Below are the code and all the weights of a small trained network. Each question names an input and a class and asks about switching units off, where a switched-off unit gives its printed mean instead of its output.

import numpy as np


def w(rows, s, z=0):
    codes = np.array(rows[::2]) - 128.0
    scale = np.full(codes.shape[1], s)
    scale[-1] = z or s
    return codes * scale


def f(y):
    return y / 2 * (1 + np.tanh(0.7978845608 * (y + 0.044715 * y**3)))


def log_softmax(a):
    a = a - a.max(-1, keepdims=True)
    return a - np.log(np.exp(a).sum(-1, keepdims=True))


def net(x, mask):
    res = np.array(x, float).reshape(1, 4) / 4 @ E
    y = f(res @ A[0][:, :-1].T + A[0][:, -1])
    res = res + np.where(mask, y, B[0][:, -1]) @ B[0][:, :-1]
    return log_softmax(res[-1] @ U[:, :-1].T + U[:, -1])


A, B = {}, {}
E = w([
[185,153,202,132,174,198,188,183,125,158,73,138],'x0',
[185,144,128,125,139,102,109,74,142,84,78,58],'x1',
[129,29,92,253,211,159,140,161,100,239,90,113],'x2',
[163,62,158,124,82,173,37,173,16,144,94,43],'x3',
],0.0063)
A[0] = w([
[120,55,112,208,181,160,141,170,102,253,109,131,247],'N1',
[180,177,180,109,160,163,170,137,164,99,81,129,204],'N2',
[126,117,152,100,74,137,85,145,69,116,141,102,215],'N3',
[135,126,146,85,62,125,85,128,98,87,133,101,230],'N4',
[74,127,126,142,151,159,178,179,144,171,172,233,134],'N5',
[96,117,123,145,150,149,162,162,136,163,154,184,119],'N6',
[149,85,111,163,145,134,102,125,92,150,84,67,153],'N7',
[102,150,89,114,112,60,133,64,180,88,166,153,224],'N8',
[173,174,170,108,158,156,164,138,155,103,90,127,211],'N9',
[125,124,141,80,43,122,82,132,94,93,139,98,242],'N10',
[102,156,89,113,115,58,134,58,184,83,172,158,232],'N11',
[157,75,107,164,147,135,99,118,85,147,76,52,163],'N12',
[96,154,88,108,111,41,135,53,189,81,176,154,227],'N13',
[166,184,173,97,146,152,161,134,161,89,99,133,250],'N14',
[120,71,109,193,173,159,135,171,101,240,108,126,188],'N15',
[115,104,146,96,67,136,71,150,47,111,146,100,227],'N16',
],0.0075,0.0017)
B[0] = w([
[123,52,61,212,253,165,122,169,113,179,125,134,254],'N1',
[173,158,185,98,136,141,172,107,140,142,68,125,182],'N2',
[146,129,112,107,75,159,99,155,83,79,149,155,166],'N3',
[122,164,116,84,78,137,115,144,108,74,163,169,177],'N4',
[82,167,143,117,120,136,170,150,171,157,178,184,196],'N5',
[95,141,126,135,149,140,154,151,151,161,164,170,165],'N6',
[174,84,105,151,131,119,78,106,82,100,92,68,182],'N7',
[68,192,106,124,162,80,101,83,177,100,178,63,216],'N8',
[163,157,171,105,133,140,165,106,137,137,82,126,174],'N9',
[126,156,107,91,75,135,97,139,108,67,172,162,183],'N10',
[69,205,114,126,162,70,103,51,182,93,170,59,226],'N11',
[178,92,104,143,128,111,69,100,79,84,87,55,194],'N12',
[62,218,104,127,159,67,87,59,185,85,184,55,235],'N13',
[161,187,170,83,126,132,169,94,142,127,84,119,185],'N14',
[123,42,79,208,226,150,122,162,115,187,127,135,231],'N15',
[149,121,90,108,70,158,74,159,75,73,156,151,179],'N16',
],0.0078,0.0087)
U = w([
[174,53,90,177,166,140,87,139,83,143,68,62,6],'0',
[57,174,112,118,139,33,112,62,196,96,172,49,165],'1',
[142,133,108,86,3,150,90,155,67,75,168,174,225],'2',
[199,162,220,88,112,147,202,109,148,131,41,141,255],'3',
[83,100,110,160,162,159,183,182,151,190,170,254,2],'4',
],0.0074,0.00084)

Each question gives the input, the list of numbers given to net, and the class t.
The units are the neurons (one row each of A and B). Each row of codes is followed by its name. A weight is (code - 128) times the scale printed after its matrix; where a second scale follows, it is the last column's (A, B and U).
mask holds one flag per neuron, in row order. A switched-off neuron (its flag False) gives its mean, the last column of its row in B, instead of its output. The means were averaged over made-up inputs and are rounded, as every weight is.
A unit's drop is (log p(t) with every unit on - log p(t) with that unit switched off) / (log p(t) with every unit on - log p(t) with every unit switched off).
The circuit of an input: a set's keep is (log p(t) with only the set's units on - log p(t) with every unit switched off) / (log p(t) with every unit on - log p(t) with every unit switched off). Starting from the 12 units with the biggest drops (on a tie, the unit counted first), units are removed one at a time, each time the one whose removal leaves the highest keep (on an exact tie, the one counted first), for as long as the keep stays at least 0.8.
circuit, biggest first: the units of the circuit, biggest drop first
most important unit: the unit with the biggest drop
top k neurons: the k neurons with the biggest drops, biggest first
drop when u is switched off: that unit's drop, to one decimal
input [7,-5,-4,-7], class 3: most important unit -> N2
input [-3,8,3,0], class 0: circuit, biggest first -> [N13, N11]
input [1,-2,1,1], class 4: circuit, biggest first -> [N12, N13]
input [-6,1,2,6], class 2: circuit, biggest first -> [N16, N3]
input [6,-5,-8,-3], class 3: circuit, biggest first -> [N2, N14]
input [-8,-8,8,0], class 4: top 2 neurons -> [N5, N6]
input [4,-3,-1,-2], class 3: top 2 neurons -> [N1, N15]
input [8,-2,-8,-5], class 3: drop when N9 is switched off -> 0.2
input [-2,-1,-8,3], class 2: drop when N4 is switched off -> 0.2
input [-3,-7,0,4], class 2: drop when N16 is switched off -> 0.2
input [7,-3,-6,-6], class 3: top 3 neurons -> [N2, N14, N9]
